Here is a tiny trained network, its code and every weight. The questions are about switching its units off for an input and a class, where a switched-off unit gives its printed mean instead of its output.

import numpy as np


def w(rows, s, z=0):
    codes = np.array(rows[::2]) - 128.0
    scale = np.full(codes.shape[1], s)
    scale[-1] = z or s
    return codes * scale


def f(y):
    return np.maximum(y, 0)


def log_softmax(a):
    a = a - a.max(-1, keepdims=True)
    return a - np.log(np.exp(a).sum(-1, keepdims=True))


def net(x, mask):
    res = np.array(x, float).reshape(1, 2) / 4 @ E
    y = f(res @ A[0][:, :-1].T + A[0][:, -1])
    res = res + np.where(mask, y, B[0][:, -1]) @ B[0][:, :-1]
    return log_softmax(res[-1] @ U[:, :-1].T + U[:, -1])


A, B = {}, {}
E = w([
[243,85,102,10,5,186,22,121,120,58],'x0',
[100,205,254,96,69,37,146,71,203,12],'x1',
],0.0067)
A[0] = w([
[152,90,91,162,150,183,94,186,45,189,30],'n1',
[33,158,130,254,225,62,215,170,130,153,155],'n2',
[116,194,198,118,79,40,153,80,241,85,32],'n3',
[90,174,175,104,95,95,137,51,214,63,4],'n4',
[191,88,106,57,56,184,29,158,102,67,112],'n5',
[125,77,88,144,165,228,124,167,69,195,94],'n6',
],0.0058,0.0032)
B[0] = w([
[87,90,186,73,149,212,177,63,170,225,177],'n1',
[206,175,249,186,63,148,34,159,30,135,254],'n2',
[124,85,186,69,121,187,172,60,128,197,211],'n3',
[133,88,159,67,116,203,171,55,109,253,189],'n4',
[189,170,202,146,40,126,25,153,49,145,214],'n5',
[95,63,190,75,127,183,176,81,135,133,191],'n6',
],0.0067,0.01)
U = w([
[189,200,163,175,100,125,42,149,54,125,43],'0',
[84,63,143,76,138,171,208,43,149,165,77],'1',
[119,135,124,156,125,107,112,154,142,72,255],'2',
[32,154,4,146,189,26,196,192,202,27,30],'3',
[48,153,42,135,216,33,183,189,194,39,32],'4',
[58,176,2,138,189,38,201,186,174,28,36],'5',
],0.0083,0.0089)

Each question gives the input, the list of numbers given to net, and the class t.
The units are the neurons (one row each of A and B). Each row of codes is followed by its name. A weight is (code - 128) times the scale printed after its matrix; where a second scale follows, it is the last column's (A, B and U).
mask holds one flag per neuron, in row order. A switched-off neuron (its flag False) gives its mean, the last column of its row in B, instead of its output. The means were averaged over made-up inputs and are rounded, as every weight is.
A unit's drop is (log p(t) with every unit on - log p(t) with that unit switched off) / (log p(t) with every unit on - log p(t) with every unit switched off).
most important unit: the unit with the biggest drop
top k neurons: the k neurons with the biggest drops, biggest first
drop of u: that unit's drop, to one decimal
input [0,-2], class 2: most important unit	n3
input [-8,-7], class 0: top 2 neurons	n2, n3
input [4,-5], class 1: top 2 neurons	n2, n1
input [4,-6], class 1: top 3 neurons	n2, n1, n6
input [3,1], class 2: top 2 neurons	n2, n4
input [1,2], class 2: top 2 neurons	n2, n1
input [-1,0], class 2: top 2 neurons	n5, n2
input [-6,3], class 0: drop of n2	1.4
input [-6,1], class 0: drop of n2	1.0
input [1,4], class 1: drop of n4	0.1
